Below is a small trained network, with its code and all its weights. Each question gives an input and a class and asks what happens when units are switched off, that is, made to give their printed mean instead of their output.

import numpy as np


def w(rows, s, z=0):
    codes = np.array(rows[::2]) - 128.0
    scale = np.full(codes.shape[1], s)
    scale[-1] = z or s
    return codes * scale


def f(y):
    return y / 2 * (1 + np.tanh(0.7978845608 * (y + 0.044715 * y**3)))


def log_softmax(a):
    a = a - a.max(-1, keepdims=True)
    return a - np.log(np.exp(a).sum(-1, keepdims=True))


def net(x, mask):
    res = np.array(x, float).reshape(1, 4) / 4 @ E
    y = f(res @ A[0][:, :-1].T + A[0][:, -1])
    res = res + np.where(mask, y, B[0][:, -1]) @ B[0][:, :-1]
    return log_softmax(res[-1] @ U[:, :-1].T + U[:, -1])


A, B = {}, {}
E = w([
[150,64,107,14],'x0',
[99,2,202,148],'x1',
[45,133,79,85],'x2',
[185,126,132,155],'x3',
],0.0087)
A[0] = w([
[10,47,26,103,252],'n0',
[86,148,10,88,249],'n1',
[215,130,131,66,167],'n2',
[145,86,74,104,189],'n3',
[136,50,188,141,228],'n4',
[238,144,181,195,252],'n5',
[141,129,48,74,252],'n6',
[180,172,164,168,38],'n7',
[20,222,168,72,214],'n8',
[168,80,164,246,252],'n9',
[105,111,123,178,94],'n10',
[123,78,144,210,203],'n11',
[98,128,89,99,250],'n12',
[174,24,124,56,184],'n13',
[92,179,206,115,135],'n14',
[165,179,119,97,152],'n15',
[49,244,198,189,241],'n16',
[81,142,202,200,176],'n17',
],0.011,0.0032)
B[0] = w([
[56,123,140,255,254],'n0',
[80,206,170,136,236],'n1',
[51,149,149,70,179],'n2',
[63,132,176,100,167],'n3',
[76,126,166,191,225],'n4',
[42,183,99,151,238],'n5',
[57,175,146,131,207],'n6',
[155,188,146,102,159],'n7',
[114,155,121,177,223],'n8',
[40,135,87,201,238],'n9',
[193,70,87,167,140],'n10',
[88,96,103,174,195],'n11',
[108,143,151,163,184],'n12',
[96,163,218,126,237],'n13',
[121,126,62,151,143],'n14',
[132,242,67,59,165],'n15',
[204,168,79,227,244],'n16',
[164,73,74,198,197],'n17',
],0.0075,0.009)
U = w([
[187,238,140,223,16],'0',
[201,116,109,89,4],'1',
[90,83,102,215,227],'2',
[142,95,76,85,4],'3',
[122,135,85,55,4],'4',
[53,182,132,111,252],'5',
[199,112,116,97,4],'6',
[78,69,254,157,126],'7',
],0.0095,0.0032)

Each question gives the input, the list of numbers given to net, and the class t.
The units are the neurons (one row each of A and B). Each row of codes is followed by its name. A weight is (code - 128) times the scale printed after its matrix; where a second scale follows, it is the last column's (A, B and U).
mask holds one flag per neuron, in row order. A switched-off neuron (its flag False) gives its mean, the last column of its row in B, instead of its output. The means were averaged over made-up inputs and are rounded, as every weight is.
A unit's drop is (log p(t) with every unit on - log p(t) with that unit switched off) / (log p(t) with every unit on - log p(t) with every unit switched off).
The circuit of an input: a set's keep is (log p(t) with only the set's units on - log p(t) with every unit switched off) / (log p(t) with every unit on - log p(t) with every unit switched off). Starting from the 12 units with the biggest drops (on a tie, the unit counted first), units are removed one at a time, each time the one whose removal leaves the highest keep (on an exact tie, the one counted first), for as long as the keep stays at least 0.8.
circuit, biggest first: the units of the circuit, biggest drop first
most important unit: the unit with the biggest drop
k most important neurons: the k neurons with the biggest drops, biggest first
drop of u: that unit's drop, to one decimal
input [8,4,8,-7], class 7: most important unit => n0
input [2,-2,-1,2], class 5: circuit, biggest first => n16; n17
input [2,-4,-4,-1], class 5: circuit, biggest first => n16; n2
input [2,-5,-5,-1], class 5: circuit, biggest first => n16; n2
input [-1,1,-8,-2], class 2: 2 most important neurons => n9; n1
input [0,-3,8,-6], class 0: circuit, biggest first => n8; n0; n2; n1
input [-1,3,-8,1], class 2: circuit, biggest first => n9; n11
input [6,1,8,-8], class 7: drop of n0 => 0.6
input [-5,-2,7,-8], class 0: drop of n16 => 0.2
input [6,0,-3,8], class 5: drop of n2 => 0.2
input [-6,5,-5,6], class 2: drop of n9 => 0.1
